Below is a small trained network, with its code and all its weights. Each question gives an input and a target symbol and asks what happens when units are switched off, that is, made to give their printed mean instead of their output.

import numpy as np


def w(rows, s, z=0):
    codes = np.array(rows[::2]) - 128.0
    scale = np.full(codes.shape[1], s)
    scale[-1] = z or s
    return codes * scale


def norm(h):
    return h / np.sqrt((h * h).mean(-1, keepdims=True) + 1e-5)


def f(y):
    return np.maximum(y, 0)


def softmax(a):
    e = np.exp(a - a.max(-1, keepdims=True))
    return e / e.sum(-1, keepdims=True)


def log_softmax(a):
    a = a - a.max(-1, keepdims=True)
    return a - np.log(np.exp(a).sum(-1, keepdims=True))


def net(x, mask):
    ids = ['Θαβγλτψ'.index(c) for c in x.split()]
    T = len(ids)
    res = E[ids] + P[:T]
    u = 0
    for l in range(2):
        q, k, v = (norm(res) @ M[l].T for M in (Q, K, V))
        z = softmax(np.where(np.tri(T) > 0, q @ k.T / 3**0.5, -1e9)) @ v
        res = res + np.where(mask[u], z, O[l][:, -1]) @ O[l][:, :-1]
        u += 1
        y = f(norm(res) @ A[l][:, :-1].T + A[l][:, -1])
        res = res + np.where(mask[u : u + 16], y, B[l][:, -1]) @ B[l][:, :-1]
        u += 16
    return log_softmax(norm(res)[-1] @ U[:, :-1].T + U[:, -1])


Q, K, V, O, A, B = {}, {}, {}, {}, {}, {}
E = w([
[176,211,194,129,115,7],'Θ',
[65,89,187,91,121,140],'α',
[120,170,123,109,93,167],'β',
[105,107,103,147,122,171],'γ',
[69,125,89,121,134,128],'λ',
[200,147,181,79,157,169],'τ',
[158,87,136,184,121,114],'ψ',
],0.018)
P = w([
[162,88,121,9,160,161],'0',
[115,105,113,155,253,110],'1',
[94,113,101,176,202,102],'2',
[68,128,103,183,121,106],'3',
[61,124,109,190,71,108],'4',
[45,128,116,209,38,111],'5',
],0.0049)
Q[0] = w([
[146,41,121,107,58,182],'0.h0',
[79,162,100,201,115,110],'0.h0',
[248,132,119,36,254,110],'0.h0',
],0.0076)
K[0] = w([
[2,121,156,129,30,132],'0.h0',
[94,105,152,136,160,67],'0.h0',
[142,106,188,22,224,226],'0.h0',
],0.0067)
V[0] = w([
[87,113,66,103,133,5],'0.h0',
[118,121,4,33,168,178],'0.h0',
[217,16,64,254,153,101],'0.h0',
],0.0066)
O[0] = w([
[176,186,1,23,169,244,65],'0.h0',
[48,163,122,89,75,36,133],'0.h0',
[185,104,96,75,54,69,2],'0.h0',
],0.007,0.004)
A[0] = w([
[105,29,102,155,105,99,153],'0.n0',
[196,171,149,25,87,121,128],'0.n1',
[201,97,94,38,114,110,184],'0.n2',
[157,162,135,84,169,101,145],'0.n3',
[151,78,108,151,195,254,181],'0.n4',
[184,201,131,121,81,99,69],'0.n5',
[63,112,186,154,148,90,144],'0.n6',
[202,111,79,162,176,109,86],'0.n7',
[119,178,112,195,69,163,147],'0.n8',
[110,79,70,114,143,189,129],'0.n9',
[109,208,141,39,167,71,45],'0.n10',
[104,147,146,118,169,51,84],'0.n11',
[158,145,103,123,150,179,3],'0.n12',
[93,222,99,50,124,161,160],'0.n13',
[112,138,115,164,222,131,109],'0.n14',
[95,139,67,48,103,122,169],'0.n15',
],0.0091,0.0037)
B[0] = w([
[83,146,111,38,144,125,173],'0.n0',
[162,123,143,129,249,100,152],'0.n1',
[176,1,81,183,55,64,153],'0.n2',
[75,159,109,127,205,210,153],'0.n3',
[113,180,114,63,81,69,202],'0.n4',
[131,145,52,174,175,80,152],'0.n5',
[119,81,118,64,110,70,255],'0.n6',
[196,26,111,140,121,100,144],'0.n7',
[70,70,103,45,91,96,165],'0.n8',
[154,92,185,48,113,125,172],'0.n9',
[163,78,106,161,194,174,157],'0.n10',
[104,139,44,93,117,151,171],'0.n11',
[54,213,146,190,124,119,133],'0.n12',
[88,48,112,155,100,149,180],'0.n13',
[117,133,34,133,64,123,165],'0.n14',
[81,69,187,58,142,173,165],'0.n15',
],0.0066,0.0078)
Q[1] = w([
[112,1,193,132,49,179],'1.h0',
[133,83,82,105,63,76],'1.h0',
[88,151,238,235,121,38],'1.h0',
],0.0054)
K[1] = w([
[169,151,225,151,114,103],'1.h0',
[147,168,187,52,130,129],'1.h0',
[255,113,59,166,107,87],'1.h0',
],0.0082)
V[1] = w([
[77,249,126,115,139,179],'1.h0',
[43,63,118,45,24,238],'1.h0',
[107,70,254,72,178,81],'1.h0',
],0.0062)
O[1] = w([
[58,180,157,132,138,121,101],'1.h0',
[191,167,65,170,255,82,180],'1.h0',
[204,147,169,210,123,171,255],'1.h0',
],0.0097,0.0092)
A[1] = w([
[148,111,7,160,106,103,165],'1.n0',
[142,95,149,174,134,136,96],'1.n1',
[134,221,142,125,221,93,69],'1.n2',
[192,119,127,122,177,47,134],'1.n3',
[68,237,128,112,146,131,91],'1.n4',
[115,73,54,103,124,90,80],'1.n5',
[178,105,132,184,50,202,111],'1.n6',
[186,55,101,115,94,99,109],'1.n7',
[99,176,115,81,54,224,140],'1.n8',
[144,117,152,171,15,125,117],'1.n9',
[211,170,117,121,118,147,103],'1.n10',
[92,98,75,103,184,161,2],'1.n11',
[140,67,165,127,133,163,138],'1.n12',
[148,137,101,122,103,88,81],'1.n13',
[64,97,89,124,95,127,97],'1.n14',
[105,131,106,143,125,27,92],'1.n15',
],0.012,0.0076)
B[1] = w([
[95,132,196,119,136,51,211],'1.n0',
[125,111,87,146,117,175,163],'1.n1',
[136,68,162,164,75,207,223],'1.n2',
[116,199,145,69,60,162,255],'1.n3',
[74,27,167,221,159,69,158],'1.n4',
[181,206,212,125,147,108,173],'1.n5',
[102,169,20,111,83,143,196],'1.n6',
[164,3,98,178,126,176,193],'1.n7',
[171,214,157,64,75,46,182],'1.n8',
[168,240,49,93,143,144,202],'1.n9',
[50,69,165,175,154,117,161],'1.n10',
[169,215,48,143,217,115,155],'1.n11',
[66,139,78,148,114,63,214],'1.n12',
[144,239,131,171,140,137,139],'1.n13',
[193,102,134,193,128,151,146],'1.n14',
[136,153,72,47,37,45,175],'1.n15',
],0.0075,0.0077)
U = w([
[46,127,154,202,131,99,120],'Θ',
[182,182,200,188,139,231,250],'α',
[245,88,144,140,134,101,136],'β',
[148,221,189,81,98,87,85],'γ',
[116,254,66,183,88,190,14],'λ',
[143,99,47,181,112,193,62],'τ',
[153,194,86,144,240,144,241],'ψ',
],0.0084,0.0017)

Each question gives the input, a string of symbols that net reads in full, and the target symbol t.
The units are the heads (3 rows each of Q, K, V and O) and the neurons (one row each of A and B). Each row of codes is followed by its name. A weight is (code - 128) times the scale printed after its matrix; where a second scale follows, it is the last column's (O, A, B and U).
mask holds one flag per unit, layer by layer, with each layer's heads first. A switched-off unit (its flag False) gives its mean, the last column of its rows in O or B, instead of its output. The means were averaged over made-up inputs and are rounded, as every weight is.
A unit's drop is (log p(t) with every unit on - log p(t) with that unit switched off) / (log p(t) with every unit on - log p(t) with every unit switched off).
The circuit of an input: a set's keep is (log p(t) with only the set's units on - log p(t) with every unit switched off) / (log p(t) with every unit on - log p(t) with every unit switched off). Starting from the 12 units with the biggest drops (on a tie, the unit counted first), units are removed one at a time, each time the one whose removal leaves the highest keep (on an exact tie, the one counted first), for as long as the keep stays at least 0.8.
circuit, biggest first: the units of the circuit, biggest drop first
top k neurons: the k neurons with the biggest drops, biggest first
k most important neurons of layer l: the k neurons of layer l with the biggest drops, biggest first
input β τ ψ α β, target τ: most important neuron of layer 1	[1.n7]
input λ ψ λ ψ Θ, target β: top 2 neurons	[0.n2; 1.n7]
input α α β Θ, target Θ: top 3 neurons	[1.n4; 0.n3; 1.n2]
input α λ γ, target ψ: circuit, biggest first	[0.h0; 1.h0; 0.n15]
input α α α λ Θ, target ψ: circuit, biggest first	[0.h0; 1.h0; 0.n3]
input λ α τ Θ α β, target γ: top 3 neurons	[1.n8; 0.n8; 0.n13]
input β ψ Θ, target β: circuit, biggest first	[0.h0; 1.n7; 1.h0]
input λ Θ β, target Θ: top 2 neurons	[1.n4; 0.n12]
input γ Θ τ λ, target γ: top 2 neurons	[1.n8; 0.n4]
input Θ Θ τ α λ λ, target γ: top 2 neurons	[1.n8; 0.n13]
input γ α τ λ, target ψ: top 2 neurons	[1.n11; 1.n3]
input τ λ β Θ β, target γ: top 2 neurons	[1.n8; 0.n13]
input λ λ τ, target α: top 2 neurons	[0.n2; 0.n13]
input Θ τ α, target γ: 3 most important neurons of layer 0	[0.n4; 0.n2; 0.n13]
input λ ψ λ τ, target τ: 2 most important neurons of layer 0	[0.n4; 0.n15]
input β ψ λ, target β: circuit, biggest first	[0.h0; 1.n7; 1.n5]
input α α β Θ α Θ, target α: 3 most important neurons of layer 1	[1.n2; 1.n12; 1.n3]
input γ α α, target γ: top 2 neurons	[0.n6; 1.n3]
input β α β β Θ, target Θ: top 2 neurons	[1.n4; 0.n3]
input Θ λ γ, target ψ: top 3 neurons	[1.n11; 0.n15; 0.n6]
input τ β τ α, target λ: 3 most important neurons of layer 0	[0.n15; 0.n8; 0.n1]
input α β τ γ, target β: 2 most important neurons of layer 1	[1.n7; 1.n5]
input τ τ ψ γ τ, target τ: most important neuron of layer 0	[0.n4]
